Below is a small trained network, with its code and all its weights. Each question gives an input and a class and asks what happens when units are switched off, that is, made to give their printed mean instead of their output.

import numpy as np


def w(rows, s, z=0):
    codes = np.array(rows[::2]) - 128.0
    scale = np.full(codes.shape[1], s)
    scale[-1] = z or s
    return codes * scale


def f(y):
    return y / 2 * (1 + np.tanh(0.7978845608 * (y + 0.044715 * y**3)))


def log_softmax(a):
    a = a - a.max(-1, keepdims=True)
    return a - np.log(np.exp(a).sum(-1, keepdims=True))


def net(x, mask):
    res = np.array(x, float).reshape(1, 6) / 4 @ E
    y = f(res @ A[0][:, :-1].T + A[0][:, -1])
    res = res + np.where(mask, y, B[0][:, -1]) @ B[0][:, :-1]
    return log_softmax(res[-1] @ U[:, :-1].T + U[:, -1])


A, B = {}, {}
E = w([
[146,254,169],'x0',
[121,100,235],'x1',
[130,129,128],'x2',
[240,110,155],'x3',
[129,128,128],'x4',
[131,129,129],'x5',
],0.0065)
A[0] = w([
[136,50,94,36],'N0',
[134,206,155,21],'N1',
[96,133,128,48],'N2',
[112,43,113,87],'N3',
[81,107,221,104],'N4',
[143,203,132,61],'N5',
[202,122,137,49],'N6',
[101,84,118,4],'N7',
[158,154,142,80],'N8',
[3,136,176,149],'N9',
[132,60,108,18],'N10',
[141,160,18,136],'N11',
[137,202,153,52],'N12',
[37,140,128,28],'N13',
[226,108,152,93],'N14',
[88,103,216,50],'N15',
],0.011,0.0039)
B[0] = w([
[90,204,187,170],'N0',
[58,176,161,163],'N1',
[154,178,124,105],'N2',
[54,173,151,197],'N3',
[208,112,216,195],'N4',
[78,148,178,167],'N5',
[155,183,85,151],'N6',
[128,234,141,116],'N7',
[114,143,123,132],'N8',
[141,134,22,252],'N9',
[101,234,160,143],'N10',
[255,137,239,232],'N11',
[59,153,160,170],'N12',
[196,243,72,155],'N13',
[161,187,9,211],'N14',
[239,167,232,164],'N15',
],0.023,0.0036)
U = w([
[254,140,222,26],'0',
[146,135,125,251],'1',
[49,214,176,74],'2',
[193,191,25,44],'3',
[152,107,133,214],'4',
[156,114,131,210],'5',
[54,1,105,46],'6',
],0.0071,0.011)

Each question gives the input, the list of numbers given to net, and the class t.
The units are the neurons (one row each of A and B). Each row of codes is followed by its name. A weight is (code - 128) times the scale printed after its matrix; where a second scale follows, it is the last column's (A, B and U).
mask holds one flag per neuron, in row order. A switched-off neuron (its flag False) gives its mean, the last column of its row in B, instead of its output. The means were averaged over made-up inputs and are rounded, as every weight is.
A unit's drop is (log p(t) with every unit on - log p(t) with that unit switched off) / (log p(t) with every unit on - log p(t) with every unit switched off).
The circuit of an input: a set's keep is (log p(t) with only the set's units on - log p(t) with every unit switched off) / (log p(t) with every unit on - log p(t) with every unit switched off). Starting from the 12 units with the biggest drops (on a tie, the unit counted first), units are removed one at a time, each time the one whose removal leaves the highest keep (on an exact tie, the one counted first), for as long as the keep stays at least 0.8.
circuit, biggest first: the units of the circuit, biggest drop first
unit that matters most: the unit with the biggest drop
k most important neurons: the k neurons with the biggest drops, biggest first
drop of u: that unit's drop, to one decimal
input [-6,-4,-5,6,2,5], class 2: 4 most important neurons -> (N0 N3 N10 N9)
input [6,-5,3,0,2,-6], class 2: 4 most important neurons -> (N5 N1 N12 N4)
input [-7,-7,-4,4,1,-7], class 0: circuit, biggest first -> (N11)
input [3,-6,7,8,-3,-2], class 3: 2 most important neurons -> (N14 N6)
input [-8,2,-3,-8,7,0], class 2: 3 most important neurons -> (N3 N0 N14)
input [-6,0,-5,-6,-1,4], class 2: 3 most important neurons -> (N3 N14 N0)
input [2,-2,-5,-7,0,6], class 3: circuit, biggest first -> (N9 N13)
input [6,3,1,0,-4,3], class 2: circuit, biggest first -> (N1 N12)
input [-8,-7,-6,-6,4,2], class 2: circuit, biggest first -> (N3 N0)
input [-6,-8,5,7,-6,4], class 0: 3 most important neurons -> (N11 N9 N0)
input [0,-3,1,-7,6,5], class 3: circuit, biggest first -> (N13 N9)
input [-5,-7,-3,-6,-7,-2], class 0: 2 most important neurons -> (N11 N14)
input [-6,-7,-4,6,0,7], class 0: 2 most important neurons -> (N11 N9)
input [-5,6,-8,-8,1,-6], class 3: 3 most important neurons -> (N9 N13 N11)
input [-7,7,2,4,-7,5], class 0: unit that matters most -> N15
input [-7,4,7,-5,-3,-7], class 2: 2 most important neurons -> (N3 N0)
input [-5,-2,3,7,-4,0], class 3: 2 most important neurons -> (N14 N6)
input [-4,5,2,-8,5,0], class 3: 3 most important neurons -> (N9 N13 N11)
input [-3,-8,4,7,-4,-4], class 0: 2 most important neurons -> (N11 N9)
input [-4,0,-2,8,-2,-5], class 3: circuit, biggest first -> (N14)
input [-3,-3,7,-8,-2,-3], class 3: circuit, biggest first -> (N13 N9)
input [-3,2,2,-5,0,-1], class 3: drop of N9 -> 0.8
input [-8,1,-2,-4,0,-8], class 2: drop of N3 -> 0.2
input [1,0,-2,-8,3,7], class 3: drop of N9 -> 0.3
